Below are the code and all the weights of a small trained network. Each question names an input and a target symbol and asks about switching units off, where a switched-off unit gives its printed mean instead of its output.

import numpy as np


def w(rows, s, z=0):
    codes = np.array(rows[::2]) - 128.0
    scale = np.full(codes.shape[1], s)
    scale[-1] = z or s
    return codes * scale


def norm(h):
    return h / np.sqrt((h * h).mean(-1, keepdims=True) + 1e-5)


def f(y):
    return y / 2 * (1 + np.tanh(0.7978845608 * (y + 0.044715 * y**3)))


def softmax(a):
    e = np.exp(a - a.max(-1, keepdims=True))
    return e / e.sum(-1, keepdims=True)


def log_softmax(a):
    a = a - a.max(-1, keepdims=True)
    return a - np.log(np.exp(a).sum(-1, keepdims=True))


def net(x, mask):
    ids = ['Γβελτφ'.index(c) for c in x.split()]
    T = len(ids)
    res = E[ids] + P[:T]
    q, k, v = (norm(res) @ M[0].T for M in (Q, K, V))
    z = softmax(np.where(np.tri(T) > 0, q @ k.T / 2**0.5, -1e9)) @ v
    res = res + np.where(mask[0], z, O[0][:, -1]) @ O[0][:, :-1]
    y = f(norm(res) @ A[0][:, :-1].T + A[0][:, -1])
    res = res + np.where(mask[1:17], y, B[0][:, -1]) @ B[0][:, :-1]
    return log_softmax(norm(res)[-1] @ U[:, :-1].T + U[:, -1])


Q, K, V, O, A, B = {}, {}, {}, {}, {}, {}
E = w([
[23,75,99,133],'Γ',
[138,142,143,240],'β',
[127,126,102,134],'ε',
[184,124,120,160],'λ',
[70,112,100,135],'τ',
[254,98,152,206],'φ',
],0.005)
P = w([
[197,19,122,246],'0',
[153,113,140,135],'1',
[75,194,24,228],'2',
[195,150,239,127],'3',
[126,115,129,124],'4',
[172,21,132,151],'5',
[185,166,253,103],'6',
[153,124,148,111],'7',
[52,227,26,224],'8',
[200,177,253,80],'9',
[132,131,140,94],'10',
[176,37,157,116],'11',
],0.0041)
Q[0] = w([
[158,81,2,166],'head 1',
[92,217,88,178],'head 1',
],0.0096)
K[0] = w([
[136,149,101,6],'head 1',
[184,114,153,127],'head 1',
],0.012)
V[0] = w([
[111,113,110,4],'head 1',
[178,98,44,31],'head 1',
],0.0044)
O[0] = w([
[110,40,95,224,2],'head 1',
[216,16,3,210,89],'head 1',
],0.0048,0.0031)
A[0] = w([
[116,111,138,146,117],'neuron 1',
[155,81,41,169,100],'neuron 2',
[77,197,92,120,75],'neuron 3',
[131,19,1,173,2],'neuron 4',
[144,133,18,194,75],'neuron 5',
[109,120,164,95,131],'neuron 6',
[181,149,180,162,131],'neuron 7',
[161,47,136,81,65],'neuron 8',
[175,18,116,62,101],'neuron 9',
[137,208,124,134,115],'neuron 10',
[116,136,115,150,118],'neuron 11',
[73,130,129,80,138],'neuron 12',
[103,130,124,105,115],'neuron 13',
[133,132,192,76,149],'neuron 14',
[141,128,104,126,136],'neuron 15',
[210,140,142,70,102],'neuron 16',
],0.0089,0.0053)
B[0] = w([
[104,145,147,145,123],'neuron 1',
[129,67,152,99,229],'neuron 2',
[191,157,169,194,157],'neuron 3',
[211,67,138,159,253],'neuron 4',
[103,38,86,223,213],'neuron 5',
[114,86,123,125,156],'neuron 6',
[80,186,86,113,225],'neuron 7',
[139,168,161,21,141],'neuron 8',
[52,192,151,3,203],'neuron 9',
[80,119,175,62,196],'neuron 10',
[145,120,149,136,125],'neuron 11',
[169,137,156,173,164],'neuron 12',
[138,141,117,122,121],'neuron 13',
[153,78,77,113,228],'neuron 14',
[109,112,101,179,136],'neuron 15',
[101,73,101,189,185],'neuron 16',
],0.0051,0.0034)
U = w([
[64,97,181,151,112],'Γ',
[100,227,180,83,82],'β',
[156,6,104,173,89],'ε',
[62,118,39,104,122],'λ',
[205,140,170,140,253],'τ',
[161,184,56,114,138],'φ',
],0.016,0.0054)

Each question gives the input, a string of symbols that net reads in full, and the target symbol t.
The units are the heads (2 rows each of Q, K, V and O) and the neurons (one row each of A and B). Each row of codes is followed by its name. A weight is (code - 128) times the scale printed after its matrix; where a second scale follows, it is the last column's (O, A, B and U).
mask holds one flag per unit, heads first, then neurons. A switched-off unit (its flag False) gives its mean, the last column of its rows in O or B, instead of its output. The means were averaged over made-up inputs and are rounded, as every weight is.
A unit's drop is (log p(t) with every unit on - log p(t) with that unit switched off) / (log p(t) with every unit on - log p(t) with every unit switched off).
The circuit of an input: a set's keep is (log p(t) with only the set's units on - log p(t) with every unit switched off) / (log p(t) with every unit on - log p(t) with every unit switched off). Starting from the 12 units with the biggest drops (on a tie, the unit counted first), units are removed one at a time, each time the one whose removal leaves the highest keep (on an exact tie, the one counted first), for as long as the keep stays at least 0.8.
units of the circuit, in order: the units of the circuit, biggest drop first
k most important neurons: the k neurons with the biggest drops, biggest first
drop when u is switched off: that unit's drop, to one decimal
input λ τ ε Γ, target ε: units of the circuit, in order	(neuron 14)
input ε λ φ ε φ Γ ε Γ Γ, target Γ: units of the circuit, in order	(neuron 7; neuron 3)
input Γ Γ Γ, target Γ: units of the circuit, in order	(neuron 14; neuron 3)
input ε τ β β φ λ τ φ τ τ λ, target λ: units of the circuit, in order	(neuron 4; neuron 7; neuron 16)
input ε φ ε β ε ε β ε τ τ β φ, target β: units of the circuit, in order	(neuron 9; neuron 4; neuron 7)
input τ Γ β τ Γ β, target Γ: units of the circuit, in order	(neuron 4; neuron 7)
input ε β φ, target β: units of the circuit, in order	(head 1; neuron 10)
input τ λ ε ε φ β λ ε ε Γ φ, target φ: 4 most important neurons	(neuron 7; neuron 5; neuron 16; neuron 4)
input ε τ Γ Γ Γ λ φ ε φ ε τ, target τ: units of the circuit, in order	(neuron 12; neuron 9; neuron 5)
input φ β λ, target β: 2 most important neurons	(neuron 10; neuron 4)
input ε ε ε λ, target φ: 4 most important neurons	(neuron 7; neuron 5; neuron 14; neuron 4)
input ε ε τ ε τ Γ ε λ ε λ, target φ: 2 most important neurons	(neuron 7; neuron 14)
input Γ ε τ ε φ β β β β λ, target β: 2 most important neurons	(neuron 4; neuron 7)
input τ β β, target β: units of the circuit, in order	(head 1)
input ε β Γ ε τ Γ Γ, target β: 3 most important neurons	(neuron 4; neuron 5; neuron 2)
input φ λ β ε, target β: drop when neuron 9 is switched off	-0.1
input ε τ ε ε λ, target λ: drop when neuron 4 is switched off	0.1
input β τ ε φ ε β β β τ, target β: drop when head 1 is switched off	0.4
input ε λ φ ε ε ε Γ, target τ: drop when neuron 6 is switched off	-0.2
input τ Γ φ ε β ε β ε ε ε β ε, target β: units of the circuit, in order	(neuron 9)
